How the states are linked:
tg q hn
tg n qb
tg s bh
zc q tb
zc n lt
zc s cq
dc q lt
dc n tb
dc s bs
zh q qb
zh n hn
zh s rd
gn q ms
gn n jt
gn s ls
cc q fs
cc n zp
cc s tq
bs q dc
bs n tq
bs s zp
qm q fq
qm n cj
qm s dl
dl q qm
dl n sd
dl s rt
qc q fd
qc n bh
qc s qb
fh q cq
fh n ls
fh s jt
gz q th
gz n tc
gz s hb
rm q pp
rm n rt
rm s sd
zp q bs
zp n cc
zp s br
lt q jd
lt n zc
lt s dc
hn q zb
hn n zh
hn s tg
rt q dl
rt n rm
rt s ns
fq q pq
fq n cd
fq s qm
hb q gz
hb n zz
hb s ms
br q zp
br n fs
br s tp
zz q qn
zz n hb
zz s tc
rd q zh
rd n zb
rd s pp
fd q cz
fd n qq
fd s qc
fs q hl
fs n br
fs s cc
tp q br
tp n hl
tp s cz
pq q gj
pq n sc
pq s fq
ms q hb
ms n qn
ms s gn
qb q qc
qb n tg
qb s zh
bh q tg
bh n qc
bh s qq
jd q ls
jd n cq
jd s lt
qq q bh
qq n fd
qq s lj
tb q tq
tb n dc
tb s zc
ls q gn
ls n fh
ls s jd
lj q qq
lj n cz
lj s hl
tq q cc
tq n bs
tq s tb
cj q sd
cj n qm
cj s cd
cz q tp
cz n lj
cz s fd
sc q cd
sc n pq
sc s th
ns q rt
ns n pp
ns s zb
th q sc
th n gj
th s gz
gj q tc
gj n th
gj s pq
tc q zz
tc n gz
tc s gj
hl q lj
hl n tp
hl s fs
qn q jt
qn n ms
qn s zz
cd q cj
cd n fq
cd s sc
cq q zc
cq n jd
cq s fh
zb q ns
zb n rd
zb s hn
sd q rm
sd n dl
sd s cj
jt q fh
jt n gn
jt s qn
pp q rd
pp n ns
pp s rm

The rows follow the links: the fewer symbols apart two states are, the more alike their rows tend to be.

Some states and rows for them; each showing differs a little:
hn: +176  +162   -46   +58   -37   -50   -47  -130   +32  +119    -6  +186    +3   -68   -61  -117  -210  -184  -122  -117   +47   +50  +183  +143   -50   +62  +117    -3   -86   +25   -86  -146  +166   +56  +134   -53   +86   +12   -18  -145  -139  +122  +287  +182  +121   +16  +110   +88   +15  -208   -34   +25   -33
th: +181   -58  +181   -66   +39  -103   +11  +137  -121  +126   +55    -1    -2  +137   -16   +42   -79   -86  -159    +0   +31   -79  +130   +38   -39  +180   -90   -79   +12  +148    +7  +177  +190   +95   +73  -168   +41  -136   +33  -149  -106  -172   +18  +143  -302   +34   +17   +13  +121  -228   +39   +55   -38
sc: +201   +10  +154   -57   +32   -57   -48  +109  -117  +162   +55   +46   +46   +37   -63   +27  -135  -132  -175   -35   +45   -50  +112   +87   -64  +103   -71   -68   +24  +196   -10   +76  +169  +133   +95  -173    +4  -157   +53  -145  -134  -134  +130  +134  -227   -23   +99   +40  +141  -245   +28   +71   -33
dc:   +6   +93   -91   +43   +79  +129   +48   -58   -24   +62   -61  +210  +146  -150  -163   -19  +186   +32  +126   -17   +66  +107  -131   -75   -68  -280   -99    +6    +8   -41   +30  -101  -185   -15   -50   +17  -146  +144  +119   +63  +130   -45   +90   -27  +306  -141   +84   +77   +42  +158  -120   +48   -96
br: +149   +64   +30   -60   -38   +19   +56   +58   +71   +99  -171  +268  +214   -52  -135  -143    +6  +187  -218   -86  -146   -92   -26   +64  -144   -54   -82   -32    +7  +102   +58   -93    +7  -155   +62   -19    +3   -12   +66  -292   -91   -43  +111  +144  +148   -38  +141   -15  +235   -16  -123   -99   +15
tg: +188   +59   -52  +121     0   -79   -36   -51   +48  +176   +36  +107   -50   -33   -45   -29  -255  -163  -161   -41   -16   +13  +181  +105    -8  +119  +114   -28   -96   +14   -67   -86  +234   +76  +135   -63   +83   +12   -11  -155  -130   +53  +210  +168   -28  +102   +92   +28   +63  -332    -3   +20   -23
tq:  -66   -94   +80  -111   +65   +26   -88   -11  -174  -120   +95   -94   +27    +1   +65   +88  +201  -135  +312   +83  +219   +50   -41   -55   +84  -139   -95   -30   +53  +108    -4  +159  -130  +184   -56   +60   -79   -60   +12  +279   +33   -12  -113  -193   -29   -80   -69   +46  -180  +140   +46  +127   -86
gj: -149   -96   -34   -32  -130   -23   +78  +123  +166    -5   -59  -109   +13   +19   +57    +5   -26  +295  -187   +54  -264  -125  -127  -102   -47   +47   +11   -24   +57  -106   +52    -5   -41  -286   -64   +57   -13    -7    +6   -80   +96  -124  -238    +8  -138   +76   -78  -173   +70  +106   +58  -172  +186
pp:  -45   -10  -115  +103   -10   +53  -181  -157   +52   -58   +38   -14   -75  -196   +54    -3   -48  -213  +182   +45   +80  +160   +27   +52  +167   -95  +147   +42   -52   -43  -114  -144   +18  +108    +8  +104   -37   +18   -38  +290   +53  +174   +73  -135  +237   +30    +3   +43  -203   +53  +105  +148    +7
fd:  -94   -19    -8   -75  -184   -44   +28   +28  +150  -119  -103   -47   -46  +103  +111  -101  -149  +209  -217   -38  -268  -146  +103   +66    +0  +226   +97   +86   +38   -32   +34    -8   +20  -190   +34   +27  +118   -82  -111  -217   -28  +104  -184   +66  -107  +115  -120   -74   +92   +17    -6  -174  +161

Each walk starts at a row. The symbols on each line, taken left to right, move it on to the next state.
Each answer is a row, close to the row of the state it stands for.
start  +75   +92   -19   +16   +64   +78   +25   -13    +9   +91  -125  +250  +228  -134  -136   -60  +143   +82   -15   -64   +32   +67  -148   -74  -107  -285  -118   +15   +19   +55   +15  -149  -125   -47   -13   +11   -94  +134  +134  -101   +30   -52  +181   +31  +311  -155  +140   +40  +158   +69  -118   -30   -88
q n q q n q q q	 -66   +70   -96   +39  +107  +104   +65   -65   -22   -18   +16   +73   +76  -116  -101   +44  +244   +18  +212   +34  +148  +129  -170  -131   -44  -273   -92    +7    -4  -105   +66   -23  -199    +8  -127   +79  -118  +165  +117  +140  +116   -35   +11  -143  +229  -180   +42   +34   -49  +167   -80   +31  -112
s s q n q n s n n	+133  +105   +24   -66   +23   +83   +32    +0   +27  +110  -108  +277  +278   -88  -199   -86   +36  +105  -166   -75   -50   -38   -86    +4  -142  -153  -137   +16   +34  +103   +37  -146  -112  -106    -3   -36   -37   +57   +97  -218    -9   -88  +183   +50  +218  -105  +136   +20  +183   +54  -111   -73   -39
start +138   +46   -18   +63   +22   +15  -149  -102   -23   +44    -5  +133   +68  -242   -83   -11  -100  -297   +82   -16  +179  +120   +30   +37   +41  -142   +49   -18   -34  +140  -131  -135   +84  +175   +80   +21   -92   -33   +78  +131   -28   +69  +280   +13  +182    -4  +140   +54   -33   -59   +80  +174   -85
q q s s s s s q	+244   +46  +108   +19   +66   -33  -116   +64  -106  +154   +49  +129   +98   -57   -88   +12   -96  -179  -125   -40  +100   -10  +101  +107   -43   -10   -32   -46   +21  +202   -80    +3  +162  +165  +127  -112   -70   -98  +100   -79  -114  -121  +290  +127   -24     0  +152   +68  +101  -182   +35   +96   -46
n s s s n n q s n	 +40    +7   -58   +80   +26   +28  -183  -144   +51   -34   +77   +50   -33  -248   -27   +17   -75  -298  +190   +10  +142  +141   +24   +35   +76  -161  +118    +6   -37   +72  -124  -153   +33  +142   +27   +82   -63   +42   +41  +211   +25  +123  +198   -60  +245    +9   +82   +56  -124   +55   +79  +195   -67
start  +14   +15   +46   -65  -150   -52   +33   +75  +122   -51   -96   +28   +75   +84   +42  -108  -128  +217  -282   -48  -238  -120   +61   +63   -74  +174   +16   +38   +24   +33   +22    +1   +31  -199   +61   -27  +100   -63   -80  -321  -116   -16   -86  +123   -40   +43   -26   -66  +121   -31   -18  -177  +135
s q s q n q n s s q	-134   -73   -33   -33  -187   -79   +37   -51  +160  -160   -44  -160  -114   +96  +165   -78  -146  +165  -105   +13  -216  -113   +78   +49   +52  +235  +147   +73   +23   -89   +10   -19   +34  -154   +27   +73  +116   -67  -182   -27   -16   +98  -218   +23  -115  +156  -171   -79   -48   +55   +74  -149  +182
s s q s n q s n	-194   -27   -88   +70  -105    -1   -91  -116  +153  -148   +15  -182  -193   -36  +196   -28  -120   +13  +146   +79   -66   +34   +50   +67  +155   +96  +206   +47    -5  -166   -53   -83    -3   -50   -12  +131   +77    -4  -138  +163   +51  +242  -203  -110   +45  +131  -159   -21  -206  +121  +112   -45  +111
start +205   +12   +46   +25   +46   +22  -167   -43   -88  +135   +13  +131  +120  -182  -132    +2  -151  -274   -21   -21  +123   +77   +77   +90   -38   -66   -13   -45   -45  +176   -59   -75  +100  +165  +122   -74   -63   -91  +119    +8   -68   -32  +303   +69   +87   +38  +146   +80   +33  -120   +24  +134   -76
q q n n q n n q	-176   -52  -138   +74   -58   +14  -149  -148  +106  -122   +12  -122  -181  -137  +126    -4   -83  -109  +176   +28   +19  +102   +11   +50  +149    -8  +197   +42   -30  -108  -106  -173   +27    +3   -27  +144    +9   +11   -86  +264   +54  +225   -47  -151  +141   +65   -93    -5  -242  +118  +109   +64   +51
q s n s s s q n	-199  -100   -90   +31  -136   -61    -7   -61  +140  -194   -14  -171  -170   +66  +186   -51  -105   +73   +24   +65  -170   -44   +63   +73  +113  +149  +173  +100    +2  -136   -30   -34    +7  -114   +12   +95   +89   -39  -172   +88   +32  +195  -212   -40   -44  +144  -156   -33  -178   +64   +73   -68  +104
start +144    +7    +3  +110   -17  -141   -29   +34   +83  +216   +66   -33  -103   -10    +1   +56  -260  -127  -212    -5   -46   -40  +147   +49   -25  +199  +108   -77   -35    -7   -92   -13  +257    -1   +88  -116   +39   -48   +43  -127   -62   -41  +147  +185  -177  +137   +87   +27  +108  -303   +52   +19   +30
s s q n n s s q q	 +56   -73    +7  +120   -26  -121   -52  +110   +44  +143   +86  -143  -139   +48   +41  +104  -227   -70  -192   +35  -110   -49   +81    -1   +19  +232   +95   -77   -49   -13   -46   +51  +258    -4   +75  -142    -4  -109   +22   -52   -50   -82   +47  +161  -283  +175   +21   -26   +68  -216  +111   +13   +76
s n s q s q q n	 -74  -188   +97    +7   -13   -88   -99  +161   -48   +19  +167  -289  -149   +51  +121  +184  -104   -25   +25  +125   -42   -36    +6   -52  +103  +121   +36  -114   +59   +21   -22  +130   +92   +50   +13   -34   -58  -162    +4  +165   +11  -178  -172   -36  -354  +165   -74   -80   -40   -74  +221   +54   +72
start  +79   +76   +28   -96   -94    +3   +59   +42   +79   +69  -137  +166  +135   +34   -48  -119   -89  +237  -301   -81  -227  -134   +38   +54  -113   +47   -19   +25   -11  +103   +54   -47   +18  -169   +67   -25   +73   -25   +34  -322   -83   -39   +21  +189    -5   +32   +34   -71  +210   -37   -78  -111  +106
n s q s q s q s q s	-112  -172  +115    -9    +8   -63   -86  +114   -90   -84  +130  -267   -89   +26  +141  +153   +23   -66  +160  +138   +33   -20   -17   -41  +150   +71   +25   -80   +60   +40   -31  +177    +9   +97   -36   -33   -49  -118   +14  +232   +79  -136  -214  -146  -283  +122   -93   -42  -110   +34  +197   +55   +39
s q s q q q n n s q	 -15  -171   +66   +56   -49  -124   -63  +154   +34  +100  +133  -237  -151    +4  +107  +161  -149   -29  -110  +110   -90   -66   +70   -38   +58  +195   +83  -121    -5   -11   -60  +113  +186    +2   +33  -100   -38  -105   +15   +78   -16  -129   -49   +73  -340  +167   -47  -104   +18  -172  +183   -10  +104
start -109  -168   +86   -82   +68   -12   -95   +58  -126  -135  +132  -214   -56   +35  +104  +127  +147  -115  +236   +72  +131   +63   -44   -22  +150   -22   -28   -37   +63   +76    -4  +137   -63  +146   -28   +37   -38  -102    -5  +267   +85   -59  -176  -166  -157   -18  -106   -33  -169   +92  +132  +117    -6
s s n q q	-135   +33   -56   +36   +94   +75   +81   -70   -36   -73   +24   -38   -55   -21   -43   +81  +280   +43  +257   +61  +132  +136  -157  -142   +38  -192   -93   +12    -5  -168   +61   +52  -217   -14  -144  +104   -62  +172   +23  +179  +160   +20  -120  -135  +115  -111   -24   +38  -112  +199   -89   +27   -99
s q q n q n s q q	-172   -31   -56   +37   +99   +27  +133   -38   -33   -62   +72  -158   -94   +91   +44  +104  +231   +20  +241   +44   +70   +55  -150  -119   +63  -106   -58    -5   +32  -169   +52  +120  -191    -7  -152   +79   -63  +148    +1  +233  +122    +3  -183  -149   -38   -91  -107    -1  -153  +126   -48    -7   -69
